104  92  52  92 101  85  68  86  99 102 100 107  98 115
 94  93  58  98 101  73  72 109  89  86  76 105 100 123
|
115  98 107 100 102  99  86  68  85 101  92  52  92 104
123 100 105  76  86  89 109  72  73 101  98  58  93  94

 65 105  95 107 116 104 107  91
 76  89 100  79  94  87  88 125
 50  99  90  97 113  96 101 116
 76  86 103  70  90  83  82 126
 64 105  91 107 116 103 107 101
 76 103  99 103 111 103 103  88
101 101 101 103 100 101 102  99
111 102  96 111  98 102 106 112
 89 100  96  97 103  99  99 106
102  98  99  96  97  97  97 109
 95  94  99  88  94  93  92 116
113  96  90  88  93  96  92 126
|
 91 107 104 116 107  95 105  65
125  88  87  94  79 100  89  76
116 101  96 113  97  90  99  50
126  82  83  90  70 103  86  76
101 107 103 116 107  91 105  64
 88 103 103 111 103  99 103  76
 99 102 101 100 103 101 101 101
112 106 102  98 111  96 102 111
106  99  99 103  97  96 100  89
109  97  97  97  96  99  98 102
116  92  93  94  88  99  94  95
126  92  96  93  88  90  96 113

 81 132  94 114  96 106  87 114 104  96
 59 108  84 112 121 128  92 108 118 119
 68 136  97 118  84 128  87 104  98  97
102 119  96 100 107  69  95 124 112  79
 99 106  66  99 121  71  89 130 131  89
 86  99  97 109 119  85  95 103 112  85
 70 136  92 118  84 127  87 113 102 100
102  98  73  93 127  50  82 132 131  74
 76 112  66 100 127 102  82 132 130 119
|
 96 104 114  87 106  96 114  94 132  81
119 118 108  92 128 121 112  84 108  59
 97  98 104  87 128  84 118  97 136  68
 79 112 124  95  69 107 100  96 119 102
 89 131 130  89  71 121  99  66 106  99
 85 112 103  95  85 119 109  97  99  86
100 102 113  87 127  84 118  92 136  70
 74 131 132  82  50 127  93  73  98 102
119 130 132  82 102 127 100  66 112  76

121 107  89  98 132 111 143  95 102  98  85 102 103 114  98  96
 73  83  78 114 108 129 105 123 105  95 101 113 103 107 126  70
115 141 106  69 104  70 116  70  81  94  89 100 106 111 134  82
110  86 117 124  78 101  78 116 123  96  75 102  90  86  83 101
|
 96  98 114 103 102  85  98 102  95 143 111 132  98  89 107 121
 70 126 107 103 113 101  95 105 123 105 129 108 114  78  83  73
 82 134 111 106 100  89  94  81  70 116  70 104  69 106 141 115
101  83  86  90 102  75  96 123 116  78 101  78 124 117  86 110

 95 114 141  95  65 116  74 108  73 112  76
105  77  87 139  68  93 125 132  70 112 122
110  93  95  63  74 133 142 110  58  80 141
129 126  96  85 133  74  63  88  88 130  95
|
 76 112  73 108  74 116  65  95 141 114  95
122 112  70 132 125  93  68 139  87  77 105
141  80  58 110 142 133  74  63  95  93 110
 95 130  88  88  63  74 133  85  96 126 129

148 139 140
120  85  78
127 138 138
 67 136 126
|
140 139 148
 78  85 120
138 138 127
126 136  67

109  61  51 115  78  66  63  57  86
 80  80  70 107  72  88  89  78 104
 84 102  91  92  84 119 118 106 111
151  87  98  87 142  67  59  75  56
|
 86  57  63  66  78 115  51  61 109
104  78  89  88  72 107  70  80  80
111 106 118 119  84  92  91 102  84
 56  75  59  67 142  87  98  87 151

118 123  87  89  98 104 102  87 100 104 116  99  86
103 117  88 106 114  99 107  98 115 108  97  98  90
117 132 104  89  83 109 109  88  93  96 148  99  90
|
 86  99 116 104 100  87 102 104  98  89  87 123 118
 90  98  97 108 115  98 107  99 114 106  88 117 103
 90  99 148  96  93  88 109 109  83  89 104 132 117
---
123  69 110
109  96 101
 77  89  51
111 100 116
|
123  69
109  96

 93  59
 88 112
 81 102
 70  90
|
 93  59
 88 112

 95 113 128
 88  93  56
|
 95 113
 88  93

 75  52 123
 89 109  96
|
 75  52
 89 109

118 148 117
 95  49 125
 69 120 110
118 134 106
123 124 107
|
118 148
 95  49

 70  96  99  88
 70  85 114 115
109  53 111  95
|
70 96
70 85

 85  84  90 106  69
 53 124  96  94  85
 54 111  72 145  61
|
 85  84
 53 124
